Below are the code and all the weights of a small trained network. Each question names an input and a class and asks about switching units off, where a switched-off unit gives its printed mean instead of its output.

import numpy as np


def w(rows, s, z=0):
    codes = np.array(rows[::2]) - 128.0
    scale = np.full(codes.shape[1], s)
    scale[-1] = z or s
    return codes * scale


def norm(h):
    return h / np.sqrt((h * h).mean(-1, keepdims=True) + 1e-5)


def f(y):
    return np.maximum(y, 0)


def log_softmax(a):
    a = a - a.max(-1, keepdims=True)
    return a - np.log(np.exp(a).sum(-1, keepdims=True))


def net(x, mask):
    res = np.array(x, float).reshape(1, 3) / 4 @ E
    u = 0
    for l in range(2):
        y = f(norm(res) @ A[l][:, :-1].T + A[l][:, -1])
        res = res + np.where(mask[u : u + 10], y, B[l][:, -1]) @ B[l][:, :-1]
        u += 10
    return log_softmax(norm(res)[-1] @ U[:, :-1].T + U[:, -1])


A, B = {}, {}
E = w([
[134,117,45,138,119,114,222,128,162,128,96,177],'x0',
[133,127,120,118,140,141,119,3,111,144,116,129],'x1',
[126,127,129,128,126,129,128,128,133,125,128,127],'x2',
],0.0037)
A[0] = w([
[156,119,149,139,145,94,107,160,112,145,133,116,86],'0.n1',
[158,146,143,100,159,120,99,122,120,142,137,115,44],'0.n2',
[82,119,187,153,90,125,90,205,200,77,134,101,31],'0.n3',
[114,125,175,139,111,134,70,101,120,121,143,110,54],'0.n4',
[127,145,158,115,109,140,113,160,60,149,141,124,34],'0.n5',
[151,114,128,137,141,133,99,176,113,161,126,131,17],'0.n6',
[128,132,93,136,117,110,168,106,150,121,123,139,5],'0.n7',
[130,148,145,108,136,122,100,235,79,131,139,125,62],'0.n8',
[128,134,93,125,130,127,162,255,135,129,120,133,2],'0.n9',
[104,128,127,132,100,138,166,122,106,110,110,122,41],'0.n10',
],0.0067,0.00064)
B[0] = w([
[136,122,94,100,121,203,129,120,107,144,156,121,178],'0.n1',
[133,110,175,167,88,143,84,128,144,134,88,134,176],'0.n2',
[176,137,39,95,205,113,153,97,111,169,112,146,254],'0.n3',
[98,151,186,129,82,90,119,71,129,80,84,133,226],'0.n4',
[166,88,110,118,164,187,140,87,126,143,207,140,195],'0.n5',
[173,139,124,114,143,149,112,131,131,142,124,144,171],'0.n6',
[88,124,29,148,154,96,112,114,96,193,79,132,187],'0.n7',
[170,146,42,117,199,99,151,114,130,180,90,125,247],'0.n8',
[63,94,255,186,20,161,93,159,141,78,166,117,250],'0.n9',
[136,117,107,158,138,110,130,112,130,170,111,110,148],'0.n10',
],0.0055,0.0067)
A[1] = w([
[111,128,230,151,101,69,149,115,156,60,121,155,54],'1.n1',
[138,184,189,102,120,67,146,125,141,86,128,126,2],'1.n2',
[153,158,124,84,168,125,148,85,132,124,131,109,107],'1.n3',
[139,143,168,131,115,79,145,128,147,105,34,144,80],'1.n4',
[54,109,196,184,54,124,71,115,106,112,114,125,31],'1.n5',
[197,202,100,26,222,87,160,164,141,114,112,115,70],'1.n6',
[20,108,197,176,32,119,168,227,149,69,172,116,7],'1.n7',
[198,155,67,41,221,134,169,161,125,125,198,115,16],'1.n8',
[86,161,254,93,72,98,97,98,119,39,159,95,31],'1.n9',
[123,139,158,68,110,125,103,136,138,48,78,161,71],'1.n10',
],0.0069,0.00047)
B[1] = w([
[136,132,94,125,160,153,77,139,108,182,86,122,198],'1.n1',
[101,147,152,155,171,131,156,147,124,156,108,118,148],'1.n2',
[112,116,95,153,115,114,154,249,146,131,136,136,196],'1.n3',
[115,146,150,103,157,132,121,109,117,124,142,99,161],'1.n4',
[164,118,178,148,123,132,129,177,140,107,175,130,255],'1.n5',
[168,89,164,155,94,222,107,127,133,152,174,136,211],'1.n6',
[134,31,147,239,2,45,144,105,136,70,235,169,238],'1.n7',
[189,130,158,127,149,198,72,137,117,164,121,131,238],'1.n8',
[35,182,188,153,183,109,181,124,128,145,73,87,227],'1.n9',
[91,142,143,143,149,125,125,95,119,152,117,100,156],'1.n10',
],0.0083,0.0073)
U = w([
[205,115,130,114,150,217,85,148,123,167,148,132,186],'0',
[130,143,122,26,118,113,128,125,135,79,134,119,41],'1',
[126,81,154,181,60,92,132,139,137,86,187,141,183],'2',
[135,159,117,33,117,114,127,123,138,65,132,120,23],'3',
[136,168,112,78,127,124,125,124,140,58,128,124,4],'4',
[71,177,215,135,180,128,129,123,121,132,96,78,184],'5',
[128,138,122,7,115,120,129,125,132,65,130,123,40],'6',
[104,119,18,128,140,102,155,96,122,166,83,143,169],'7',
],0.012,0.0034)

Each question gives the input, the list of numbers given to net, and the class t.
The units are the neurons (one row each of A and B). Each row of codes is followed by its name. A weight is (code - 128) times the scale printed after its matrix; where a second scale follows, it is the last column's (A, B and U).
mask holds one flag per neuron, layer by layer. A switched-off neuron (its flag False) gives its mean, the last column of its row in B, instead of its output. The means were averaged over made-up inputs and are rounded, as every weight is.
A unit's drop is (log p(t) with every unit on - log p(t) with that unit switched off) / (log p(t) with every unit on - log p(t) with every unit switched off).
unit that matters most: the unit with the biggest drop
top k neurons: the k neurons with the biggest drops, biggest first
k most important neurons of layer l: the k neurons of layer l with the biggest drops, biggest first
drop of u: that unit's drop, to one decimal
input [0,3,-6], class 5: unit that matters most => 0.n3
input [0,-6,3], class 0: top 2 neurons => [0.n3; 0.n8]
input [4,1,2], class 7: top 2 neurons => [0.n9; 1.n7]
input [0,4,-4], class 5: 3 most important neurons of layer 0 => [0.n3; 0.n8; 0.n9]
input [5,8,3], class 7: top 2 neurons => [0.n9; 1.n7]
input [3,5,5], class 7: top 4 neurons => [0.n9; 0.n3; 1.n7; 0.n8]
input [1,8,-3], class 7: top 3 neurons => [0.n9; 1.n7; 1.n5]
input [5,1,7], class 7: top 3 neurons => [0.n7; 0.n9; 1.n7]
input [2,1,5], class 7: drop of 0.n9 => 1.3
input [8,3,8], class 7: drop of 1.n7 => 0.1
input [-7,-6,-6], class 0: drop of 0.n5 => 0.0
input [6,5,-1], class 7: drop of 0.n3 => 0.1
input [-1,-6,-1], class 0: 2 most important neurons of layer 0 => [0.n3; 0.n8]
input [4,2,-4], class 7: most important neuron of layer 1 => [1.n7]
